Below is a small trained network, with its code and all its weights. Each question gives an input and a class and asks what happens when units are switched off, that is, made to give their printed mean instead of their output.

import numpy as np


def w(rows, s, z=0):
    codes = np.array(rows[::2]) - 128.0
    scale = np.full(codes.shape[1], s)
    scale[-1] = z or s
    return codes * scale


def f(y):
    return y / 2 * (1 + np.tanh(0.7978845608 * (y + 0.044715 * y**3)))


def log_softmax(a):
    a = a - a.max(-1, keepdims=True)
    return a - np.log(np.exp(a).sum(-1, keepdims=True))


def net(x, mask):
    res = np.array(x, float).reshape(1, 6) / 4 @ E
    y = f(res @ A[0][:, :-1].T + A[0][:, -1])
    res = res + np.where(mask, y, B[0][:, -1]) @ B[0][:, :-1]
    return log_softmax(res[-1] @ U[:, :-1].T + U[:, -1])


A, B = {}, {}
E = w([
[128,128,130,129,130,128],'x0',
[151,174,28,242,224,172],'x1',
[93,254,172,105,134,232],'x2',
[27,89,41,5,220,133],'x3',
[129,130,132,128,135,126],'x4',
[127,126,130,130,130,130],'x5',
],0.0093)
A[0] = w([
[96,114,142,8,116,111,133],'n0',
[146,69,155,178,124,97,254],'n1',
[97,126,111,127,129,109,119],'n2',
[126,193,124,190,91,160,85],'n3',
[66,118,80,83,189,171,57],'n4',
[113,145,72,122,197,110,57],'n5',
[168,146,111,192,121,120,162],'n6',
[84,237,183,101,136,212,201],'n7',
[147,138,206,79,48,80,255],'n8',
[158,158,154,129,98,186,68],'n9',
[108,237,121,71,152,185,53],'n10',
[104,117,104,64,132,100,197],'n11',
[115,73,67,99,161,140,126],'n12',
[149,165,44,177,160,143,195],'n13',
],0.018,0.0049)
B[0] = w([
[144,201,25,111,184,145,224],'n0',
[116,150,63,83,65,82,210],'n1',
[114,127,148,121,143,130,144],'n2',
[212,101,131,181,151,115,186],'n3',
[73,120,138,23,82,104,212],'n4',
[84,97,196,152,95,103,185],'n5',
[152,228,122,95,123,110,190],'n6',
[203,118,168,120,128,252,229],'n7',
[84,26,158,139,46,149,251],'n8',
[131,105,165,167,155,165,167],'n9',
[186,85,102,26,114,88,200],'n10',
[138,97,78,127,203,111,197],'n11',
[65,80,165,191,153,128,200],'n12',
[161,131,193,150,122,35,214],'n13',
],0.032,0.021)
U = w([
[164,68,171,46,23,119,253],'0',
[94,129,83,140,188,146,195],'1',
[152,93,194,164,57,243,71],'2',
[143,148,119,51,168,228,62],'3',
[174,254,133,172,71,84,210],'4',
[68,116,207,142,134,93,53],'5',
[253,173,187,176,152,150,16],'6',
],0.0089,0.0041)

Each question gives the input, the list of numbers given to net, and the class t.
The units are the neurons (one row each of A and B). Each row of codes is followed by its name. A weight is (code - 128) times the scale printed after its matrix; where a second scale follows, it is the last column's (A, B and U).
mask holds one flag per neuron, in row order. A switched-off neuron (its flag False) gives its mean, the last column of its row in B, instead of its output. The means were averaged over made-up inputs and are rounded, as every weight is.
A unit's drop is (log p(t) with every unit on - log p(t) with that unit switched off) / (log p(t) with every unit on - log p(t) with every unit switched off).
The circuit of an input: a set's keep is (log p(t) with only the set's units on - log p(t) with every unit switched off) / (log p(t) with every unit on - log p(t) with every unit switched off). Starting from the 12 units with the biggest drops (on a tie, the unit counted first), units are removed one at a time, each time the one whose removal leaves the highest keep (on an exact tie, the one counted first), for as long as the keep stays at least 0.8.
circuit, biggest first: the units of the circuit, biggest drop first
top k neurons: the k neurons with the biggest drops, biggest first
drop when u is switched off: that unit's drop, to one decimal
input [3,-7,3,7,0,1], class 3: circuit, biggest first -> [n0]
input [1,0,4,2,-2,3], class 3: top 3 neurons -> [n8, n7, n13]
input [-7,6,0,0,-2,5], class 4: top 2 neurons -> [n8, n7]
input [-7,5,-8,0,-8,-3], class 4: top 3 neurons -> [n8, n6, n1]
input [5,0,-3,3,8,-7], class 1: top 2 neurons -> [n8, n13]
input [5,8,0,-1,-5,-1], class 4: top 2 neurons -> [n7, n6]
input [-8,2,-3,0,3,5], class 4: top 3 neurons -> [n8, n4, n10]
input [8,1,2,-8,-1,1], class 6: top 2 neurons -> [n3, n6]
input [-3,1,-1,-5,2,8], class 4: drop when n10 is switched off -> 0.1
input [-2,-7,4,1,2,-5], class 3: drop when n0 is switched off -> 1.0
input [6,-7,-8,2,0,1], class 1: drop when n0 is switched off -> 0.4
